Below are the code and all the weights of a small trained network. Each question names an input and a target symbol and asks about switching units off, where a switched-off unit gives its printed mean instead of its output.

import numpy as np


def w(rows, s, z=0):
    codes = np.array(rows[::2]) - 128.0
    scale = np.full(codes.shape[1], s)
    scale[-1] = z or s
    return codes * scale


def f(y):
    return np.maximum(y, 0)


def softmax(a):
    e = np.exp(a - a.max(-1, keepdims=True))
    return e / e.sum(-1, keepdims=True)


def log_softmax(a):
    a = a - a.max(-1, keepdims=True)
    return a - np.log(np.exp(a).sum(-1, keepdims=True))


def net(x, mask):
    ids = ['αβδεζθπτψ'.index(c) for c in x.split()]
    T = len(ids)
    res = E[ids] + P[:T]
    r = res
    for j in range(3):
        rows = slice(2 * j, 2 * j + 2)
        q, k, v = (r @ M[0][rows].T for M in (Q, K, V))
        z = softmax(np.where(np.tri(T) > 0, q @ k.T / 2**0.5, -1e9)) @ v
        o = O[0][rows]
        res = res + np.where(mask[j], z, o[:, -1]) @ o[:, :-1]
    y = f(res @ A[0][:, :-1].T + A[0][:, -1])
    res = res + np.where(mask[3:19], y, B[0][:, -1]) @ B[0][:, :-1]
    return log_softmax(res[-1] @ U[:, :-1].T + U[:, -1])


Q, K, V, O, A, B = {}, {}, {}, {}, {}, {}
E = w([
[251,183,40],'α',
[202,2,112],'β',
[115,143,46],'δ',
[130,199,38],'ε',
[189,238,203],'ζ',
[158,168,29],'θ',
[212,114,34],'π',
[97,31,82],'τ',
[154,106,60],'ψ',
],0.0077)
P = w([
[79,108,1],'0',
[145,130,139],'1',
[141,134,141],'2',
[138,132,139],'3',
[138,132,140],'4',
[141,135,140],'5',
[140,129,141],'6',
[137,131,142],'7',
[139,130,141],'8',
[139,130,144],'9',
],0.0074)
Q[0] = w([
[110,149,218],'h1',
[166,225,76],'h1',
[81,94,219],'h2',
[130,213,122],'h2',
[133,57,108],'h3',
[100,176,4],'h3',
],0.034)
K[0] = w([
[172,191,223],'h1',
[170,158,22],'h1',
[196,186,249],'h2',
[204,102,97],'h2',
[61,83,136],'h3',
[52,161,3],'h3',
],0.031)
V[0] = w([
[77,172,104],'h1',
[175,254,139],'h1',
[32,209,120],'h2',
[176,126,132],'h2',
[71,223,195],'h3',
[5,55,113],'h3',
],0.019)
O[0] = w([
[140,145,62,156],'h1',
[248,84,95,44],'h1',
[144,153,7,138],'h2',
[149,109,186,111],'h2',
[201,213,91,9],'h3',
[39,217,60,203],'h3',
],0.017,0.014)
A[0] = w([
[167,139,129,121],'n1',
[162,144,96,80],'n2',
[175,143,122,96],'n3',
[125,74,138,178],'n4',
[79,227,147,109],'n5',
[147,143,155,114],'n6',
[136,185,178,63],'n7',
[118,152,134,172],'n8',
[169,136,91,142],'n9',
[113,73,124,48],'n10',
[174,138,126,81],'n11',
[149,154,167,104],'n12',
[125,6,147,120],'n13',
[104,34,125,138],'n14',
[101,112,86,144],'n15',
[110,204,177,6],'n16',
],0.012,0.0025)
B[0] = w([
[54,83,85,136],'n1',
[186,174,172,137],'n2',
[50,51,104,137],'n3',
[194,145,125,150],'n4',
[247,9,167,254],'n5',
[79,139,81,134],'n6',
[130,53,196,135],'n7',
[154,97,132,157],'n8',
[141,202,239,140],'n9',
[44,131,145,151],'n10',
[45,58,84,137],'n11',
[55,133,107,135],'n12',
[240,242,142,171],'n13',
[10,106,199,172],'n14',
[116,183,18,205],'n15',
[123,251,175,172],'n16',
],0.016,0.035)
U = w([
[165,228,85,102],'α',
[37,1,155,144],'β',
[132,89,194,85],'δ',
[208,181,160,97],'ε',
[23,140,83,118],'ζ',
[57,183,162,90],'θ',
[234,89,154,73],'π',
[153,88,49,144],'τ',
[155,141,142,253],'ψ',
],0.0046,0.0073)

Each question gives the input, a string of symbols that net reads in full, and the target symbol t.
The units are the heads (2 rows each of Q, K, V and O) and the neurons (one row each of A and B). Each row of codes is followed by its name. A weight is (code - 128) times the scale printed after its matrix; where a second scale follows, it is the last column's (O, A, B and U).
mask holds one flag per unit, heads first, then neurons. A switched-off unit (its flag False) gives its mean, the last column of its rows in O or B, instead of its output. The means were averaged over made-up inputs and are rounded, as every weight is.
A unit's drop is (log p(t) with every unit on - log p(t) with that unit switched off) / (log p(t) with every unit on - log p(t) with every unit switched off).
The circuit of an input: a set's keep is (log p(t) with only the set's units on - log p(t) with every unit switched off) / (log p(t) with every unit on - log p(t) with every unit switched off). Starting from the 12 units with the biggest drops (on a tie, the unit counted first), units are removed one at a time, each time the one whose removal leaves the highest keep (on an exact tie, the one counted first), for as long as the keep stays at least 0.8.
circuit, biggest first: the units of the circuit, biggest drop first
most important unit: the unit with the biggest drop
k most important neurons: the k neurons with the biggest drops, biggest first
heads that matter: for each layer, one digit per head in row order, 1 if its drop is at least 0.15 and else 0, layers parted by /
drop when u is switched off: that unit's drop, to one decimal
input ψ ψ τ δ ζ δ θ δ δ ψ, target β: circuit, biggest first	[n13]
input ε ε α, target α: circuit, biggest first	[n5, h1, n14]
input δ δ ψ ε β δ β δ τ ζ, target β: heads that matter	101
input α ζ δ θ, target ε: 2 most important neurons	[n13, n5]
input ψ θ π δ δ β β τ θ β, target θ: circuit, biggest first	[n5, n13, h3, n14]
input ψ τ ψ δ δ θ, target β: heads that matter	001
input θ β α δ ζ ψ, target ζ: heads that matter	100
input ψ δ β ε α, target β: heads that matter	001
input ε ε ψ δ, target α: heads that matter	111
input θ θ ψ ε, target ζ: heads that matter	101
input ψ β δ α δ β, target θ: circuit, biggest first	[n5, n13, n14, h3]
input ε β α ε τ δ α δ τ δ, target α: 2 most important neurons	[n5, n14]
input τ δ τ θ τ β ζ ζ θ π, target π: heads that matter	101
input θ ψ θ ζ ε δ δ α δ, target ζ: heads that matter	100
input β θ ψ, target δ: heads that matter	110
input π δ α, target θ: heads that matter	001
input τ β τ τ, target β: circuit, biggest first	[n13, h3]
input ε δ ε ζ δ τ, target β: heads that matter	000
input ε δ π π δ δ π, target α: most important unit	n5
input β β β δ π β ε, target δ: most important unit	h2
input π δ δ ε β ψ, target θ: drop when n13 is switched off	0.7
input β β δ, target δ: drop when n15 is switched off	0.1
input θ ψ ε π α δ, target ζ: drop when n7 is switched off	0.0
